Below is a small trained network, with its code and all its weights. Each question gives an input and a class and asks what happens when units are switched off, that is, made to give their printed mean instead of their output.

import numpy as np


def w(rows, s, z=0):
    codes = np.array(rows[::2]) - 128.0
    scale = np.full(codes.shape[1], s)
    scale[-1] = z or s
    return codes * scale


def f(y):
    return np.maximum(y, 0)


def log_softmax(a):
    a = a - a.max(-1, keepdims=True)
    return a - np.log(np.exp(a).sum(-1, keepdims=True))


def net(x, mask):
    res = np.array(x, float).reshape(1, 6) / 4 @ E
    y = f(res @ A[0][:, :-1].T + A[0][:, -1])
    res = res + np.where(mask, y, B[0][:, -1]) @ B[0][:, :-1]
    return log_softmax(res[-1] @ U[:, :-1].T + U[:, -1])


A, B = {}, {}
E = w([
[140,154,137,129,114,129,125,116,139,127],'x0',
[187,85,162,189,20,135,223,202,180,190],'x1',
[101,75,137,50,1,49,144,34,86,104],'x2',
[55,128,73,232,61,153,49,102,78,186],'x3',
[227,128,43,113,73,189,109,158,56,23],'x4',
[118,144,119,118,117,127,128,135,143,126],'x5',
],0.0094)
A[0] = w([
[102,115,120,99,87,34,151,38,147,160,102],'N0',
[75,212,115,85,193,126,72,80,89,53,80],'N1',
[79,144,138,113,184,191,94,118,144,87,89],'N2',
[101,97,122,104,148,182,125,98,132,117,2],'N3',
[170,132,105,159,110,121,165,112,162,153,4],'N4',
[145,179,127,163,214,205,125,185,126,143,120],'N5',
[195,113,141,26,135,178,163,138,136,64,83],'N6',
[60,167,129,101,214,109,111,78,116,147,76],'N7',
[115,73,128,88,67,92,153,43,103,89,88],'N8',
[133,152,112,98,195,105,86,81,94,110,46],'N9',
[112,133,119,51,188,127,43,31,78,55,73],'N10',
[173,114,181,67,170,106,190,136,160,66,40],'N11',
[150,152,102,148,201,171,155,168,182,119,96],'N12',
[112,148,47,102,186,112,99,59,118,104,39],'N13',
[213,83,141,196,43,142,233,228,164,207,92],'N14',
[151,122,175,49,166,173,185,123,113,140,17],'N15',
[67,91,235,140,131,116,169,117,185,211,36],'N16',
[173,116,82,152,110,115,106,131,136,70,9],'N17',
[86,119,97,205,79,161,98,80,124,119,29],'N18',
[140,106,152,107,139,146,131,120,143,116,28],'N19',
[155,185,102,190,221,182,128,141,167,156,96],'N20',
[112,62,132,4,2,45,132,19,75,78,115],'N21',
[168,123,217,23,204,123,191,136,176,52,32],'N22',
[220,129,53,90,53,224,132,156,40,35,75],'N23',
[91,120,73,214,95,142,70,100,120,163,7],'N24',
[137,40,202,161,13,158,198,193,161,117,57],'N25',
[127,133,60,203,79,140,95,134,72,111,68],'N26',
[121,118,118,105,120,113,120,145,124,137,48],'N27',
[61,141,199,116,153,112,122,81,196,207,10],'N28',
[187,145,154,69,179,47,197,160,138,91,57],'N29',
[119,128,137,108,134,163,112,155,133,143,14],'N30',
[133,159,107,149,162,188,114,170,159,141,115],'N31',
[42,130,88,232,51,189,46,114,70,172,42],'N32',
[8,138,235,111,177,45,159,109,142,224,60],'N33',
[123,136,134,156,111,141,84,87,85,194,37],'N34',
[126,97,140,104,128,133,142,154,151,120,63],'N35',
[150,169,147,194,189,200,91,172,147,117,89],'N36',
[131,98,140,106,94,59,113,96,131,117,66],'N37',
[192,134,84,98,80,181,107,158,82,72,68],'N38',
],0.0082,0.0037)
B[0] = w([
[178,77,152,90,97,184,91,169,127,137,191],'N0',
[124,178,149,171,53,85,181,142,75,63,204],'N1',
[113,135,165,115,111,101,169,147,76,111,163],'N2',
[113,125,118,144,105,135,135,135,116,127,133],'N3',
[118,140,138,124,127,119,131,128,106,108,142],'N4',
[162,88,214,69,93,145,84,190,112,206,192],'N5',
[70,158,73,115,151,155,137,64,138,137,183],'N6',
[135,137,138,180,101,84,162,151,98,54,184],'N7',
[179,47,189,71,109,160,70,185,113,181,193],'N8',
[106,161,119,160,107,78,164,143,106,97,171],'N9',
[109,175,171,163,70,66,187,154,82,87,216],'N10',
[56,147,50,82,140,112,130,62,164,195,182],'N11',
[131,73,150,97,95,166,104,148,109,172,176],'N12',
[132,163,139,139,81,77,195,139,82,88,176],'N13',
[108,222,144,151,68,33,204,134,36,57,228],'N14',
[98,143,85,99,119,143,138,87,138,144,157],'N15',
[181,124,110,200,172,130,110,135,158,54,195],'N16',
[144,130,127,149,163,147,100,116,156,86,149],'N17',
[74,149,101,106,119,152,154,80,153,159,168],'N18',
[119,127,141,99,145,120,114,100,112,124,134],'N19',
[169,84,173,72,93,171,85,174,103,174,190],'N20',
[190,54,194,96,111,159,74,209,98,253,255],'N21',
[75,144,83,110,122,136,168,53,151,204,204],'N22',
[177,129,111,208,246,177,68,152,227,26,217],'N23',
[62,154,83,84,141,134,143,62,128,186,178],'N24',
[116,177,141,166,52,53,167,156,83,80,198],'N25',
[127,135,92,140,139,138,157,65,177,131,177],'N26',
[124,136,130,120,105,158,127,135,131,117,129],'N27',
[181,134,101,172,192,150,92,119,152,62,185],'N28',
[77,147,38,105,133,142,157,41,146,207,184],'N29',
[145,110,141,115,137,106,126,129,136,148,130],'N30',
[157,60,162,113,105,116,111,160,115,184,169],'N31',
[50,152,73,57,149,133,171,36,143,183,215],'N32',
[171,116,105,199,234,174,68,135,202,32,219],'N33',
[89,146,89,98,133,135,128,100,161,140,158],'N34',
[100,109,124,97,139,116,138,106,103,117,140],'N35',
[146,64,154,54,107,135,88,202,112,189,184],'N36',
[171,108,162,97,113,141,135,161,150,154,162],'N37',
[163,101,131,198,192,160,79,123,198,50,181],'N38',
],0.0073,0.017)
U = w([
[178,54,184,102,81,165,107,245,92,229,181],'0',
[124,167,144,177,43,2,198,169,51,54,154],'1',
[176,107,108,203,218,179,105,141,195,38,180],'2',
[56,129,61,104,121,146,167,2,145,223,10],'3',
],0.0087,0.0012)

Each question gives the input, the list of numbers given to net, and the class t.
The units are the neurons (one row each of A and B). Each row of codes is followed by its name. A weight is (code - 128) times the scale printed after its matrix; where a second scale follows, it is the last column's (A, B and U).
mask holds one flag per neuron, in row order. A switched-off neuron (its flag False) gives its mean, the last column of its row in B, instead of its output. The means were averaged over made-up inputs and are rounded, as every weight is.
A unit's drop is (log p(t) with every unit on - log p(t) with that unit switched off) / (log p(t) with every unit on - log p(t) with every unit switched off).
The circuit of an input: a set's keep is (log p(t) with only the set's units on - log p(t) with every unit switched off) / (log p(t) with every unit on - log p(t) with every unit switched off). Starting from the 12 units with the biggest drops (on a tie, the unit counted first), units are removed one at a time, each time the one whose removal leaves the highest keep (on an exact tie, the one counted first), for as long as the keep stays at least 0.8.
units of the circuit, in order: the units of the circuit, biggest drop first
top k neurons: the k neurons with the biggest drops, biggest first
drop of u: that unit's drop, to one decimal
input [-6,2,-5,6,-7,-7], class 2: units of the circuit, in order : [N33]
input [2,-3,1,-5,-4,-3], class 3: top 3 neurons : [N23 N22 N29]
input [2,-6,-5,-6,3,5], class 1: top 4 neurons : [N1 N21 N10 N32]
input [-3,-2,-3,4,2,-6], class 3: top 3 neurons : [N21 N32 N8]
input [8,0,7,-2,7,-7], class 0: top 2 neurons : [N21 N8]
input [-5,4,8,2,-8,7], class 0: top 3 neurons : [N21 N23 N0]
input [7,5,8,-8,-3,-4], class 0: top 2 neurons : [N21 N8]
input [3,8,-5,-8,-5,8], class 1: top 4 neurons : [N14 N25 N32 N16]
input [-3,8,-7,2,4,-7], class 1: top 4 neurons : [N14 N21 N25 N8]
input [-1,5,6,-5,7,4], class 2: top 2 neurons : [N23 N38]
input [1,-2,-7,-3,-7,8], class 0: top 3 neurons : [N5 N20 N23]
input [3,4,-1,7,-7,8], class 2: top 3 neurons : [N33 N16 N28]
input [0,-1,-8,-8,7,3], class 0: top 2 neurons : [N5 N36]
input [-4,3,-6,7,-3,3], class 3: top 3 neurons : [N32 N21 N24]
input [7,-5,3,-7,6,-1], class 3: units of the circuit, in order : [N22]
input [8,8,-6,3,4,3], class 1: top 3 neurons : [N14 N21 N25]
input [1,6,3,0,-7,7], class 2: top 2 neurons : [N33 N16]
input [8,-1,-2,4,5,8], class 2: drop of N23 : 0.6
input [-7,4,-3,6,4,8], class 3: drop of N32 : 0.2
input [2,-4,-1,6,7,5], class 2: units of the circuit, in order : [N23]
input [-8,4,-3,1,-1,-3], class 1: drop of N14 : 0.9
input [6,7,-4,-6,7,4], class 1: drop of N25 : 2.0
